Below are the code and all the weights of a small trained network. Each question names an input and a class and asks about switching units off, where a switched-off unit gives its printed mean instead of its output.

import numpy as np


def w(rows, s, z=0):
    codes = np.array(rows[::2]) - 128.0
    scale = np.full(codes.shape[1], s)
    scale[-1] = z or s
    return codes * scale


def f(y):
    return y / 2 * (1 + np.tanh(0.7978845608 * (y + 0.044715 * y**3)))


def log_softmax(a):
    a = a - a.max(-1, keepdims=True)
    return a - np.log(np.exp(a).sum(-1, keepdims=True))


def net(x, mask):
    res = np.array(x, float).reshape(1, 5) / 4 @ E
    y = f(res @ A[0][:, :-1].T + A[0][:, -1])
    res = res + np.where(mask, y, B[0][:, -1]) @ B[0][:, :-1]
    return log_softmax(res[-1] @ U[:, :-1].T + U[:, -1])


A, B = {}, {}
E = w([
[149,34,108,60,119,43,43,122,76,90,147,63],'x0',
[74,195,156,64,73,51,132,142,202,187,112,213],'x1',
[156,154,70,175,73,116,156,107,73,125,60,92],'x2',
[46,24,72,115,178,64,238,2,160,79,103,174],'x3',
[109,114,125,173,62,161,93,116,145,40,75,72],'x4',
],0.0089)
A[0] = w([
[165,118,173,1,182,84,136,53,173,175,95,202,175],'neuron 1',
[103,86,52,212,152,158,201,72,159,79,110,131,155],'neuron 2',
[108,116,56,195,139,166,210,102,135,83,72,75,187],'neuron 3',
[139,123,64,108,40,41,85,98,118,75,21,151,203],'neuron 4',
[189,97,89,176,125,130,140,98,29,116,125,73,178],'neuron 5',
[40,115,170,75,183,96,193,89,203,106,187,140,220],'neuron 6',
[56,132,137,171,154,147,149,20,190,129,123,185,151],'neuron 7',
[185,84,124,121,175,95,87,126,68,57,115,76,137],'neuron 8',
[141,82,185,82,104,131,71,234,160,145,175,69,193],'neuron 9',
[191,219,207,185,105,184,38,229,156,159,109,134,167],'neuron 10',
[186,138,67,207,121,106,169,67,21,93,107,112,248],'neuron 11',
[138,146,133,94,45,20,184,108,144,177,152,202,209],'neuron 12',
[142,143,60,167,158,111,250,91,168,99,82,198,129],'neuron 13',
[186,224,180,120,128,173,50,248,145,80,190,99,252],'neuron 14',
[99,92,132,119,39,110,108,85,143,75,56,147,205],'neuron 15',
[53,80,125,59,122,58,162,128,156,35,169,161,189],'neuron 16',
[157,125,28,161,126,150,94,141,29,62,184,106,199],'neuron 17',
[134,162,153,61,149,102,164,171,114,240,193,208,174],'neuron 18',
[130,120,97,167,142,149,74,109,31,95,117,36,199],'neuron 19',
],0.006,0.0027)
B[0] = w([
[226,132,80,151,150,96,170,140,98,188,125,143,181],'neuron 1',
[92,106,163,115,126,137,210,79,129,124,167,24,202],'neuron 2',
[69,135,156,115,122,198,219,28,187,109,109,51,198],'neuron 3',
[134,222,80,138,123,82,94,181,165,74,26,40,191],'neuron 4',
[209,46,132,63,165,206,61,82,136,71,60,86,189],'neuron 5',
[157,89,99,213,122,75,202,145,61,149,145,149,194],'neuron 6',
[104,124,150,193,114,113,186,145,125,125,172,118,185],'neuron 7',
[121,38,98,83,197,134,89,147,171,88,114,137,184],'neuron 8',
[71,122,137,127,75,109,66,239,134,25,197,158,200],'neuron 9',
[112,170,225,160,34,215,80,122,48,137,128,238,253],'neuron 10',
[133,131,144,89,159,236,101,59,168,112,62,106,201],'neuron 11',
[165,212,72,158,158,128,150,197,154,166,115,101,188],'neuron 12',
[72,156,118,124,158,150,222,102,181,153,185,101,195],'neuron 13',
[39,174,205,116,41,181,31,167,104,81,198,255,254],'neuron 14',
[104,202,113,122,90,83,77,156,86,55,118,48,174],'neuron 15',
[195,132,93,207,105,43,146,80,93,121,114,128,186],'neuron 16',
[123,69,165,87,186,162,85,76,177,78,108,184,189],'neuron 17',
[155,176,95,142,148,178,134,215,171,217,179,221,200],'neuron 18',
[154,82,136,54,156,180,80,140,197,63,123,161,198],'neuron 19',
],0.0063,0.012)
U = w([
[4,138,141,151,142,132,187,82,174,144,153,83,24],'0',
[81,208,224,174,17,178,86,159,79,173,140,206,197],'1',
[77,87,140,47,126,118,82,209,174,72,191,175,255],'2',
[132,203,77,132,102,46,111,172,159,107,44,82,154],'3',
[167,165,81,148,200,121,162,182,185,254,160,212,31],'4',
[174,63,121,169,153,59,147,105,57,147,151,179,3],'5',
[184,86,120,40,201,170,106,90,177,100,46,125,177],'6',
],0.0072,0.00071)

Each question gives the input, the list of numbers given to net, and the class t.
The units are the neurons (one row each of A and B). Each row of codes is followed by its name. A weight is (code - 128) times the scale printed after its matrix; where a second scale follows, it is the last column's (A, B and U).
mask holds one flag per neuron, in row order. A switched-off neuron (its flag False) gives its mean, the last column of its row in B, instead of its output. The means were averaged over made-up inputs and are rounded, as every weight is.
A unit's drop is (log p(t) with every unit on - log p(t) with that unit switched off) / (log p(t) with every unit on - log p(t) with every unit switched off).
The circuit of an input: a set's keep is (log p(t) with only the set's units on - log p(t) with every unit switched off) / (log p(t) with every unit on - log p(t) with every unit switched off). Starting from the 12 units with the biggest drops (on a tie, the unit counted first), units are removed one at a time, each time the one whose removal leaves the highest keep (on an exact tie, the one counted first), for as long as the keep stays at least 0.8.
circuit, biggest first: the units of the circuit, biggest drop first
k most important neurons: the k neurons with the biggest drops, biggest first
drop when u is switched off: that unit's drop, to one decimal
input [8,2,4,2,1], class 3: circuit, biggest first	[neuron 4]
input [6,-2,0,-7,8], class 2: 2 most important neurons	[neuron 19; neuron 8]
input [4,7,5,-4,-8], class 4: circuit, biggest first	[neuron 18; neuron 12]
input [5,-7,-8,4,-4], class 5: circuit, biggest first	[neuron 6; neuron 16]
input [2,1,-1,3,7], class 3: 2 most important neurons	[neuron 4; neuron 15]
input [7,1,6,-7,-1], class 2: circuit, biggest first	[neuron 19; neuron 8]
input [0,-5,6,-6,2], class 6: 2 most important neurons	[neuron 5; neuron 19]
input [-2,-1,5,5,-7], class 0: 3 most important neurons	[neuron 2; neuron 13; neuron 3]
input [-7,-7,7,3,-4], class 0: 2 most important neurons	[neuron 13; neuron 2]
input [4,-5,2,-6,7], class 2: 2 most important neurons	[neuron 14; neuron 9]
input [8,-4,-8,8,7], class 6: 2 most important neurons	[neuron 8; neuron 19]
input [1,5,3,8,8], class 3: drop when neuron 16 is switched off	0.5
input [7,-3,8,-4,-2], class 6: drop when neuron 4 is switched off	0.0
input [0,-8,-5,6,-7], class 5: circuit, biggest first	[neuron 6]
input [7,1,-2,5,3], class 3: drop when neuron 4 is switched off	0.2
input [5,0,-8,-6,-6], class 1: drop when neuron 10 is switched off	0.1
